array([[ 72.9,   5.9,   9.1, -35.1,  20.5,  23.1,  14.0],
       [ 31.5,   0.3,  14.9, -34.6,  29.1,  22.8,  21.2],
       [  5.9,  -5.0,  33.0,  12.8,   5.8, -17.9, -22.8]]) -> 20.5

array([ 75.4,  23.5, -53.2,  41.9, -74.8, -28.0, -39.6]) -> -74.8

array([[-11.3, -67.7, -27.9,   5.7, -30.8, -37.2,  -5.0],
       [ 64.6,   2.1, -18.9,  -9.5, -15.7,  27.5, -10.2],
       [-11.0,  24.0,  -5.2, -42.4,  39.9,  25.7,  -0.3]]) -> -30.8

array([-72.6,  45.6, -66.1,  73.8, -33.6, -53.9, -15.2]) -> -33.6

array([ -7.5,  -5.5, -16.0,  -6.5,  10.6,  70.9, -24.1]) -> 10.6

array([-12.2,  14.5,  73.0,  16.9,  -9.3,  21.5,  48.8]) -> -9.3

array([[  4.5, -17.5,  25.2, -22.2, -29.1,   3.2,  39.7],
       [-26.4, -28.8,  24.3, -33.9,   0.9, -25.6, -36.1],
       [  8.0,  11.8,  13.8,  36.8, -67.2,  15.1,   4.4]]) -> -29.1

array([[ 10.8,  49.1, -57.8,   1.8,  62.2,  53.6,  15.6],
       [ 14.8, -28.5,  14.8,  -6.0,   3.4,   9.9, -20.2]]) -> 62.2

array([-24.9, -17.5, -19.6,  15.1, -22.0,  76.1,  55.0]) -> -22.0
---
|   4.0 |  -2.8 |  13.8 |  10.8 |  54.5 |
|  -5.1 |  39.0 | -13.3 | -26.5 | -16.5 |
| -12.9 |  63.5 |   9.9 | -15.1 | -76.4 |
--> 63.5, -76.4

|  26.5 | -38.8 |  62.8 |  33.8 |  -2.8 | -48.6 | --> 62.8, -48.6

|  16.9 | -78.0 | -21.1 | -23.8 |  61.8 | -32.3 | -45.9 | --> 61.8, -78.0

| -64.8 |  33.7 |  -4.1 |  51.6 |  45.8 |  -5.0 |
| -19.8 | -19.3 | -17.7 | -17.4 | -15.2 |  -1.0 |
--> 51.6, -64.8

|  38.8 | -17.4 | -20.7 |   3.2 |   7.7 | -67.1 |
|  53.2 | -11.3 |  18.3 | -17.3 | -38.6 |   2.0 |
| -18.6 | -29.7 | -30.4 | -58.3 | -38.6 |  71.1 |
--> 71.1, -67.1

|  70.8 |  44.4 | -24.4 |  54.6 |  10.0 |   3.5 | -35.4 | --> 70.8, -35.4

|  -4.2 |  32.8 |   0.9 |  24.1 |  -6.7 |
| -74.8 |  -3.5 | -18.3 |  32.5 |   6.2 |
--> 32.8, -74.8

| -34.7 | -39.3 | -43.5 | -55.8 |  -2.0 |   5.4 |
| -45.5 |  55.4 |  54.0 |   7.0 |  60.6 |   5.4 |
--> 60.6, -55.8
---
array([-27.2,  57.9,  14.5,  39.7,  36.3]) → 14.5
array([ 65.2,  -8.4,   8.9,  -6.1, -27.0, -14.4]) → 8.9
array([-20.2,  24.9,  19.5, -60.4, -12.0,  37.6]) → 19.5
array([-18.8,  60.9, -30.2, -37.1,  70.4, -52.2]) → -30.2
array([ 41.6,  67.2, -36.9,  21.7,  10.2]) → -36.9
array([37.1, 35.3, 41.0, 60.3]) → 41.0
---
[[-13.5, -47.6, 72.8, -51.7, 62.4, 59.4, -70.3], [6.4, -59.4, 65.4, -27.7, 48.9, 63.3, -62.9], [-10.8, 31.6, -33.1, 10.9, -23.0, -36.7, 31.0]] -13.5, 31.0
[[-63.8, -13.4, 68.5, 29.8, -34.1], [-39.1, 65.7, -70.5, 62.7, 56.9]] -63.8, 56.9
[62.6, -31.8, -43.9, 22.1, -50.4] 62.6, -50.4
[35.2, -42.9, -59.5, -56.3] 35.2, -56.3
[-51.5, 16.5, -56.3, 35.7, 12.0, 32.4] -51.5, 32.4
[-36.0, -13.5, -76.7, 54.1] -36.0, 54.1
---
((-26, 26, 4, -17, 22, -20, 10), (29, -21, 13, 6, -26, 36, 2), (-22, 24, 11, -20, 18, -12, 14)) >> -26, 14
((392, 786, 359, 749), (421, 664, 187, 730), (401, 445, 744, 449)) >> 392, 449
(119, 121, 132, 212, 31) >> 119, 31
((8822, 8713, 3095, 8253), (8694, 8965, 7980, 4328), (8797, 8669, 3141, 8873)) >> 8822, 8873
(2661, 7630, 9048, 4464, 8782, 5736, 3435) >> 2661, 3435
(7813, 4495, 3208, 4007, 5605) >> 7813, 5605
